Below is a small trained network, with its code and all its weights. Each question gives an input and a class and asks what happens when units are switched off, that is, made to give their printed mean instead of their output.

import numpy as np


def w(rows, s, z=0):
    codes = np.array(rows[::2]) - 128.0
    scale = np.full(codes.shape[1], s)
    scale[-1] = z or s
    return codes * scale


def norm(h):
    return h / np.sqrt((h * h).mean(-1, keepdims=True) + 1e-5)


def f(y):
    return np.maximum(y, 0)


def log_softmax(a):
    a = a - a.max(-1, keepdims=True)
    return a - np.log(np.exp(a).sum(-1, keepdims=True))


def net(x, mask):
    res = np.array(x, float).reshape(1, 6) / 4 @ E
    u = 0
    for l in range(4):
        y = f(norm(res) @ A[l][:, :-1].T + A[l][:, -1])
        res = res + np.where(mask[u : u + 12], y, B[l][:, -1]) @ B[l][:, :-1]
        u += 12
    return log_softmax(norm(res)[-1] @ U[:, :-1].T + U[:, -1])


A, B = {}, {}
E = w([
[170,196,181,118,10],'x0',
[128,131,126,127,129],'x1',
[125,125,131,127,128],'x2',
[59,137,43,95,41],'x3',
[127,129,129,127,129],'x4',
[101,146,136,205,122],'x5',
],0.013)
A[0] = w([
[152,107,109,70,162,11],'0.n1',
[180,100,124,6,138,174],'0.n2',
[130,189,171,109,70,90],'0.n3',
[142,179,155,153,100,71],'0.n4',
[193,189,160,149,127,53],'0.n5',
[101,93,143,112,122,72],'0.n6',
[165,166,161,182,122,2],'0.n7',
[82,105,59,112,127,83],'0.n8',
[187,105,180,153,205,170],'0.n9',
[127,148,129,196,132,57],'0.n10',
[224,131,160,122,112,29],'0.n11',
[219,182,189,140,112,99],'0.n12',
],0.013,0.0084)
B[0] = w([
[122,105,127,204,103,140],'0.n1',
[145,98,156,6,165,236],'0.n2',
[175,186,97,135,77,195],'0.n3',
[143,66,135,134,110,159],'0.n4',
[88,78,178,137,120,164],'0.n5',
[125,126,141,99,98,129],'0.n6',
[138,56,177,159,99,144],'0.n7',
[76,97,132,133,143,186],'0.n8',
[199,172,73,133,89,254],'0.n9',
[134,118,146,84,186,144],'0.n10',
[104,183,218,113,154,158],'0.n11',
[51,119,187,111,165,207],'0.n12',
],0.014,0.0088)
A[1] = w([
[63,184,134,85,54,110],'1.n1',
[197,177,103,73,97,7],'1.n2',
[169,88,55,70,106,63],'1.n3',
[85,127,151,179,94,117],'1.n4',
[184,225,153,239,88,107],'1.n5',
[163,67,112,159,215,113],'1.n6',
[95,214,49,240,122,144],'1.n7',
[105,140,185,94,174,2],'1.n8',
[2,65,101,113,167,84],'1.n9',
[72,63,118,167,132,19],'1.n10',
[141,111,73,103,182,5],'1.n11',
[173,199,63,64,66,68],'1.n12',
],0.011,0.0062)
B[1] = w([
[216,128,113,114,183,255],'1.n1',
[210,33,62,93,236,183],'1.n2',
[118,42,116,56,175,210],'1.n3',
[76,106,118,165,173,182],'1.n4',
[100,57,67,200,123,255],'1.n5',
[153,164,76,169,54,220],'1.n6',
[79,248,103,231,193,243],'1.n7',
[165,183,150,103,79,149],'1.n8',
[23,111,195,90,120,255],'1.n9',
[98,168,156,99,99,157],'1.n10',
[112,54,139,82,94,159],'1.n11',
[191,44,99,171,177,237],'1.n12',
],0.011,0.005)
A[2] = w([
[150,231,194,56,138,38],'2.n1',
[152,81,137,41,149,53],'2.n2',
[211,151,61,81,213,74],'2.n3',
[68,68,75,168,99,134],'2.n4',
[81,164,70,213,98,153],'2.n5',
[247,114,97,76,155,2],'2.n6',
[148,87,187,135,200,111],'2.n7',
[180,166,8,217,71,31],'2.n8',
[255,151,104,64,138,45],'2.n9',
[131,194,125,105,135,16],'2.n10',
[202,115,49,146,216,152],'2.n11',
[119,90,208,126,200,124],'2.n12',
],0.009,0.0076)
B[2] = w([
[181,188,121,84,131,156],'2.n1',
[129,121,129,218,146,192],'2.n2',
[149,64,115,129,32,206],'2.n3',
[185,168,178,114,94,193],'2.n4',
[142,203,117,161,123,224],'2.n5',
[97,34,38,74,14,182],'2.n6',
[101,149,115,119,77,169],'2.n7',
[250,251,116,151,131,199],'2.n8',
[87,49,100,115,40,197],'2.n9',
[100,146,185,93,137,128],'2.n10',
[142,129,83,113,67,254],'2.n11',
[102,164,101,106,77,185],'2.n12',
],0.012,0.0069)
A[3] = w([
[45,179,168,168,209,2],'3.n1',
[166,61,137,148,85,174],'3.n2',
[162,78,70,104,91,2],'3.n3',
[65,191,193,147,220,23],'3.n4',
[165,202,123,92,116,124],'3.n5',
[74,168,124,163,83,120],'3.n6',
[183,76,167,63,190,97],'3.n7',
[36,127,132,100,212,125],'3.n8',
[148,97,166,49,218,84],'3.n9',
[60,78,171,75,159,9],'3.n10',
[119,61,184,247,129,113],'3.n11',
[203,173,74,174,201,40],'3.n12',
],0.014,0.0098)
B[3] = w([
[51,225,13,91,130,158],'3.n1',
[92,99,82,115,134,254],'3.n2',
[108,36,40,63,93,189],'3.n3',
[57,129,4,78,173,156],'3.n4',
[179,141,125,106,170,198],'3.n5',
[158,105,93,158,124,199],'3.n6',
[126,199,129,190,108,198],'3.n7',
[152,126,136,114,204,213],'3.n8',
[103,186,181,238,139,187],'3.n9',
[185,56,188,137,187,172],'3.n10',
[41,50,126,160,99,182],'3.n11',
[188,213,149,227,38,200],'3.n12',
],0.017,0.007)
U = w([
[182,35,33,29,58,231],'0',
[202,220,56,251,54,117],'1',
[195,197,235,50,72,174],'2',
[43,45,202,235,35,68],'3',
[76,32,224,59,234,63],'4',
[8,213,34,152,210,2],'5',
],0.023,0.0082)

Each question gives the input, the list of numbers given to net, and the class t.
The units are the neurons (one row each of A and B). Each row of codes is followed by its name. A weight is (code - 128) times the scale printed after its matrix; where a second scale follows, it is the last column's (A, B and U).
mask holds one flag per neuron, layer by layer. A switched-off neuron (its flag False) gives its mean, the last column of its row in B, instead of its output. The means were averaged over made-up inputs and are rounded, as every weight is.
A unit's drop is (log p(t) with every unit on - log p(t) with that unit switched off) / (log p(t) with every unit on - log p(t) with every unit switched off).
most important unit: the unit with the biggest drop
top k neurons: the k neurons with the biggest drops, biggest first
top k neurons in layer l: the k neurons of layer l with the biggest drops, biggest first
drop when u is switched off: that unit's drop, to one decimal
input [8,8,7,0,-4,5], class 3: most important unit : 0.n9
input [-7,-1,-2,0,1,4], class 1: top 2 neurons : 0.n2, 0.n12
input [1,-8,3,-7,4,3], class 3: top 3 neurons : 0.n2, 0.n12, 0.n9
input [-1,0,-3,6,6,3], class 5: top 2 neurons in layer 0 : 0.n2, 0.n9
input [0,7,-8,6,2,-5], class 4: top 2 neurons : 0.n9, 0.n8
input [2,-4,-7,0,7,2], class 3: top 2 neurons in layer 0 : 0.n2, 0.n3
input [0,-5,3,8,-8,8], class 5: top 2 neurons : 0.n9, 0.n3
input [-8,-8,-3,1,8,2], class 5: top 4 neurons : 0.n2, 1.n9, 0.n3, 0.n8
input [0,8,0,3,-5,-7], class 4: top 2 neurons in layer 0 : 0.n9, 0.n3
input [-8,0,-1,-3,1,1], class 1: top 2 neurons : 0.n2, 1.n6
input [1,-1,8,-8,-7,-2], class 2: top 2 neurons : 0.n12, 0.n11
input [-8,-3,2,8,1,1], class 5: top 2 neurons : 0.n2, 3.n1
input [4,-8,7,0,3,-3], class 2: top 2 neurons : 0.n12, 0.n9
input [-5,-6,3,1,2,-2], class 4: most important unit : 1.n9
input [-1,-3,5,2,-1,8], class 5: drop when 0.n9 is switched off : 0.7
input [4,-6,-2,-3,1,4], class 3: drop when 0.n2 is switched off : 0.2
input [-1,-3,5,2,-4,-1], class 4: drop when 1.n1 is switched off : 0.0
input [0,-8,1,6,-1,-3], class 4: top 2 neurons in layer 0 : 0.n9, 0.n8
